Below are the code and all the weights of a small trained network. Each question names an input and a class and asks about switching units off, where a switched-off unit gives its printed mean instead of its output.

import numpy as np


def w(rows, s, z=0):
    codes = np.array(rows[::2]) - 128.0
    scale = np.full(codes.shape[1], s)
    scale[-1] = z or s
    return codes * scale


def f(y):
    return np.maximum(y, 0)


def log_softmax(a):
    a = a - a.max(-1, keepdims=True)
    return a - np.log(np.exp(a).sum(-1, keepdims=True))


def net(x, mask):
    res = np.array(x, float).reshape(1, 8) / 4 @ E
    y = f(res @ A[0][:, :-1].T + A[0][:, -1])
    res = res + np.where(mask, y, B[0][:, -1]) @ B[0][:, :-1]
    return log_softmax(res[-1] @ U[:, :-1].T + U[:, -1])


A, B = {}, {}
E = w([
[29,235,253,212],'x0',
[151,122,148,129],'x1',
[132,84,137,172],'x2',
[102,120,107,147],'x3',
[111,121,114,130],'x4',
[103,89,117,173],'x5',
[85,100,90,166],'x6',
[48,23,199,6],'x7',
],0.0055)
A[0] = w([
[106,153,173,143,2],'N1',
[75,86,146,104,37],'N2',
[85,59,159,6,80],'N3',
[168,179,92,159,95],'N4',
[137,177,99,119,87],'N5',
[139,106,83,111,12],'N6',
[115,146,163,174,81],'N7',
[172,151,113,179,30],'N8',
[100,178,149,113,23],'N9',
[201,92,112,130,110],'N10',
[63,156,197,183,134],'N11',
[79,160,175,140,25],'N12',
[150,171,92,161,13],'N13',
[192,195,125,190,31],'N14',
[144,110,92,86,68],'N15',
[198,126,104,163,107],'N16',
[87,75,87,186,193],'N17',
[108,140,180,181,52],'N18',
[156,77,188,166,221],'N19',
[195,161,182,134,116],'N20',
[87,169,158,126,50],'N21',
[144,162,89,181,99],'N22',
[127,122,94,191,41],'N23',
[133,62,59,132,99],'N24',
],0.012,0.006)
B[0] = w([
[188,43,59,50,147],'N1',
[72,69,160,171,160],'N2',
[27,84,134,183,255],'N3',
[57,66,198,161,197],'N4',
[140,115,213,120,152],'N5',
[222,177,52,55,145],'N6',
[195,168,51,58,177],'N7',
[136,47,144,129,165],'N8',
[195,131,128,111,144],'N9',
[147,198,63,68,192],'N10',
[212,120,88,2,253],'N11',
[185,73,149,137,169],'N12',
[118,31,161,124,157],'N13',
[86,45,147,125,205],'N14',
[174,159,44,87,166],'N15',
[104,97,164,148,190],'N16',
[122,204,122,145,221],'N17',
[178,122,49,95,178],'N18',
[68,206,127,127,217],'N19',
[126,181,113,165,174],'N20',
[210,94,142,100,162],'N21',
[91,45,179,152,198],'N22',
[119,75,182,150,158],'N23',
[184,187,89,35,206],'N24',
],0.008,0.0067)
U = w([
[229,152,23,102,6],'0',
[104,202,127,216,254],'1',
[38,34,155,254,23],'2',
],0.0066,0.0062)

Each question gives the input, the list of numbers given to net, and the class t.
The units are the neurons (one row each of A and B). Each row of codes is followed by its name. A weight is (code - 128) times the scale printed after its matrix; where a second scale follows, it is the last column's (A, B and U).
mask holds one flag per neuron, in row order. A switched-off neuron (its flag False) gives its mean, the last column of its row in B, instead of its output. The means were averaged over made-up inputs and are rounded, as every weight is.
A unit's drop is (log p(t) with every unit on - log p(t) with that unit switched off) / (log p(t) with every unit on - log p(t) with every unit switched off).
The circuit of an input: a set's keep is (log p(t) with only the set's units on - log p(t) with every unit switched off) / (log p(t) with every unit on - log p(t) with every unit switched off). Starting from the 12 units with the biggest drops (on a tie, the unit counted first), units are removed one at a time, each time the one whose removal leaves the highest keep (on an exact tie, the one counted first), for as long as the keep stays at least 0.8.
circuit, biggest first: the units of the circuit, biggest drop first
unit that matters most: the unit with the biggest drop
k most important neurons: the k neurons with the biggest drops, biggest first
drop of u: that unit's drop, to one decimal
input [-4,7,-6,3,2,-7,-6,5], class 1: unit that matters most => N3
input [2,-1,4,3,3,5,5,-6], class 2: circuit, biggest first => N22; N23
input [4,0,-3,1,6,-4,8,0], class 0: circuit, biggest first => N11; N3
input [6,7,-8,1,-5,-3,7,-7], class 2: circuit, biggest first => N14; N22
input [-6,7,4,0,-3,-7,-2,6], class 1: 2 most important neurons => N3; N11
input [6,1,-1,7,-3,6,3,-5], class 0: 2 most important neurons => N11; N7
input [2,8,-5,-4,-1,-3,-4,6], class 2: 2 most important neurons => N3; N24
input [6,0,3,5,8,-6,6,2], class 0: drop of N11 => 0.3
input [0,-7,-7,-7,-5,-2,0,3], class 2: drop of N17 => 0.2
input [-4,-1,1,-6,2,2,-8,7], class 2: drop of N3 => 1.0
